Below are the code and all the weights of a small trained network. Each question names an input and a class and asks about switching units off, where a switched-off unit gives its printed mean instead of its output.

import numpy as np


def w(rows, s, z=0):
    codes = np.array(rows[::2]) - 128.0
    scale = np.full(codes.shape[1], s)
    scale[-1] = z or s
    return codes * scale


def f(y):
    return y / 2 * (1 + np.tanh(0.7978845608 * (y + 0.044715 * y**3)))


def log_softmax(a):
    a = a - a.max(-1, keepdims=True)
    return a - np.log(np.exp(a).sum(-1, keepdims=True))


def net(x, mask):
    res = np.array(x, float).reshape(1, 4) / 4 @ E
    y = f(res @ A[0][:, :-1].T + A[0][:, -1])
    res = res + np.where(mask, y, B[0][:, -1]) @ B[0][:, :-1]
    return log_softmax(res[-1] @ U[:, :-1].T + U[:, -1])


A, B = {}, {}
E = w([
[63,93,158,201,93,80,31],'x0',
[46,18,2,156,110,152,152],'x1',
[39,178,116,63,210,167,69],'x2',
[153,121,141,113,145,142,160],'x3',
],0.007)
A[0] = w([
[155,234,183,131,149,76,104,96],'neuron 1',
[193,108,134,168,24,85,136,221],'neuron 2',
[75,63,33,149,131,166,147,75],'neuron 3',
[47,181,99,36,206,111,63,125],'neuron 4',
[57,172,118,94,227,164,43,72],'neuron 5',
[191,195,73,121,143,202,215,157],'neuron 6',
[158,245,228,100,112,102,110,20],'neuron 7',
[91,110,183,255,91,81,70,255],'neuron 8',
],0.0064,0.0025)
B[0] = w([
[106,93,195,46,150,99,116,205],'neuron 1',
[182,172,51,186,156,141,193,243],'neuron 2',
[60,65,211,72,31,44,79,213],'neuron 3',
[140,136,43,226,190,52,162,203],'neuron 4',
[201,159,78,195,185,81,224,195],'neuron 5',
[143,195,99,90,172,180,4,194],'neuron 6',
[57,61,246,84,41,34,154,224],'neuron 7',
[138,217,44,125,113,254,115,253],'neuron 8',
],0.0068,0.0056)
U = w([
[140,143,125,141,124,174,112,248],'0',
[222,142,93,220,160,109,179,110],'1',
[33,2,228,42,13,87,86,3],'2',
[154,195,96,102,130,228,76,121],'3',
],0.0055,0.0031)

Each question gives the input, the list of numbers given to net, and the class t.
The units are the neurons (one row each of A and B). Each row of codes is followed by its name. A weight is (code - 128) times the scale printed after its matrix; where a second scale follows, it is the last column's (A, B and U).
mask holds one flag per neuron, in row order. A switched-off neuron (its flag False) gives its mean, the last column of its row in B, instead of its output. The means were averaged over made-up inputs and are rounded, as every weight is.
A unit's drop is (log p(t) with every unit on - log p(t) with that unit switched off) / (log p(t) with every unit on - log p(t) with every unit switched off).
The circuit of an input: a set's keep is (log p(t) with only the set's units on - log p(t) with every unit switched off) / (log p(t) with every unit on - log p(t) with every unit switched off). Starting from all 8 units, units are removed one at a time, each time the one whose removal leaves the highest keep (on an exact tie, the one counted first), for as long as the keep stays at least 0.8.
circuit, biggest first: the units of the circuit, biggest drop first
most important unit: the unit with the biggest drop
top k neurons: the k neurons with the biggest drops, biggest first
drop of u: that unit's drop, to one decimal
input [8,4,2,-6], class 3: top 2 neurons	neuron 8; neuron 7
input [-7,8,4,-2], class 2: most important unit	neuron 3
input [4,-7,3,1], class 2: top 2 neurons	neuron 7; neuron 1
input [1,8,8,6], class 1: top 4 neurons	neuron 5; neuron 4; neuron 7; neuron 1
input [-1,5,-2,4], class 2: top 2 neurons	neuron 3; neuron 8
input [-2,-3,2,-1], class 2: top 3 neurons	neuron 8; neuron 2; neuron 7
input [-7,-5,7,2], class 1: top 3 neurons	neuron 4; neuron 5; neuron 8
input [8,-6,-4,-3], class 3: top 3 neurons	neuron 8; neuron 3; neuron 2
input [1,-6,0,2], class 2: circuit, biggest first	neuron 7; neuron 1
input [0,-5,6,-4], class 1: top 3 neurons	neuron 5; neuron 4; neuron 3
input [-7,0,7,4], class 1: top 2 neurons	neuron 4; neuron 5
input [-5,1,5,-3], class 1: top 3 neurons	neuron 4; neuron 5; neuron 8
input [6,2,7,1], class 1: top 2 neurons	neuron 5; neuron 4
input [-2,7,-1,0], class 2: circuit, biggest first	neuron 3
input [-7,-7,6,-6], class 2: top 4 neurons	neuron 7; neuron 1; neuron 2; neuron 8
input [-6,8,-7,1], class 2: top 2 neurons	neuron 3; neuron 8
input [0,6,0,1], class 2: drop of neuron 3	0.5
input [-5,7,2,-5], class 2: drop of neuron 3	0.7
input [5,-4,7,0], class 1: drop of neuron 4	0.4
input [8,3,-6,-3], class 3: drop of neuron 8	0.7
